Below is a small trained network, with its code and all its weights. Each question gives an input and a class and asks what happens when units are switched off, that is, made to give their printed mean instead of their output.

import numpy as np


def w(rows, s, z=0):
    codes = np.array(rows[::2]) - 128.0
    scale = np.full(codes.shape[1], s)
    scale[-1] = z or s
    return codes * scale


def f(y):
    return np.maximum(y, 0)


def log_softmax(a):
    a = a - a.max(-1, keepdims=True)
    return a - np.log(np.exp(a).sum(-1, keepdims=True))


def net(x, mask):
    res = np.array(x, float).reshape(1, 3) / 4 @ E
    y = f(res @ A[0][:, :-1].T + A[0][:, -1])
    res = res + np.where(mask, y, B[0][:, -1]) @ B[0][:, :-1]
    return log_softmax(res[-1] @ U[:, :-1].T + U[:, -1])


A, B = {}, {}
E = w([
[108,61,213,234,103,231,93],'x0',
[216,30,13,177,99,122,56],'x1',
[116,148,121,205,2,57,229],'x2',
],0.0065)
A[0] = w([
[198,108,46,159,104,132,87,37],'N0',
[163,155,80,63,164,2,138,13],'N1',
[82,127,185,53,208,169,112,129],'N2',
[42,188,230,106,153,106,154,20],'N3',
[137,124,114,186,56,68,211,19],'N4',
[118,70,221,238,102,168,130,27],'N5',
[159,123,121,71,215,188,71,18],'N6',
[83,195,215,91,156,141,177,12],'N7',
[115,128,103,182,50,67,198,23],'N8',
[134,166,103,189,61,70,191,36],'N9',
[195,111,52,152,90,129,62,31],'N10',
[147,172,64,111,125,76,193,194],'N11',
[102,67,211,195,93,197,79,4],'N12',
[142,112,144,115,236,119,64,38],'N13',
[230,66,62,172,126,127,55,172],'N14',
[150,132,101,100,216,167,80,52],'N15',
[129,163,118,211,37,98,208,115],'N16',
[146,141,108,78,207,152,90,49],'N17',
[220,67,66,137,81,110,87,26],'N18',
[174,202,31,36,141,80,172,2],'N19',
],0.0082,0.0086)
B[0] = w([
[109,162,226,77,66,51,201,163],'N0',
[171,27,197,205,214,68,117,169],'N1',
[122,166,84,144,90,146,125,194],'N2',
[168,179,203,49,49,69,218,172],'N3',
[28,52,144,101,83,170,52,167],'N4',
[206,80,135,198,204,90,109,186],'N5',
[23,56,127,124,66,165,71,162],'N6',
[156,176,235,59,46,43,211,165],'N7',
[32,51,162,104,79,174,50,168],'N8',
[46,77,138,103,67,170,77,168],'N9',
[135,170,217,58,57,28,190,163],'N10',
[175,142,103,172,177,151,129,226],'N11',
[195,13,200,222,225,31,98,171],'N12',
[25,43,118,99,80,172,67,155],'N13',
[155,203,124,103,94,132,177,255],'N14',
[56,109,115,123,70,147,96,162],'N15',
[81,142,79,117,103,181,108,217],'N16',
[50,48,146,123,116,153,69,157],'N17',
[125,166,214,86,55,49,192,170],'N18',
[178,10,207,213,224,43,105,173],'N19',
],0.012,0.0091)
U = w([
[156,220,201,35,9,54,237,3],'0',
[1,44,77,102,38,220,16,10],'1',
[232,17,156,239,237,51,90,24],'2',
[198,218,40,129,116,211,170,246],'3',
],0.012,0.011)

Each question gives the input, the list of numbers given to net, and the class t.
The units are the neurons (one row each of A and B). Each row of codes is followed by its name. A weight is (code - 128) times the scale printed after its matrix; where a second scale follows, it is the last column's (A, B and U).
mask holds one flag per neuron, in row order. A switched-off neuron (its flag False) gives its mean, the last column of its row in B, instead of its output. The means were averaged over made-up inputs and are rounded, as every weight is.
A unit's drop is (log p(t) with every unit on - log p(t) with that unit switched off) / (log p(t) with every unit on - log p(t) with every unit switched off).
most important unit: the unit with the biggest drop
k most important neurons: the k neurons with the biggest drops, biggest first
drop when u is switched off: that unit's drop, to one decimal
input [-5,0,-4], class 2: most important unit : N19
input [7,7,2], class 0: 4 most important neurons : (N14; N18; N10; N0)
input [8,1,7], class 2: 2 most important neurons : (N5; N12)
input [3,8,8], class 0: 4 most important neurons : (N18; N10; N0; N14)
input [6,-5,-5], class 2: 2 most important neurons : (N12; N14)
input [-6,3,5], class 2: 3 most important neurons : (N19; N1; N11)
input [-6,7,-7], class 0: 2 most important neurons : (N14; N10)
input [-7,-6,-2], class 2: 2 most important neurons : (N19; N1)
input [0,6,-6], class 0: drop when N0 is switched off : 0.3
input [0,2,2], class 3: drop when N17 is switched off : 0.0
input [-6,4,6], class 1: drop when N16 is switched off : 0.3
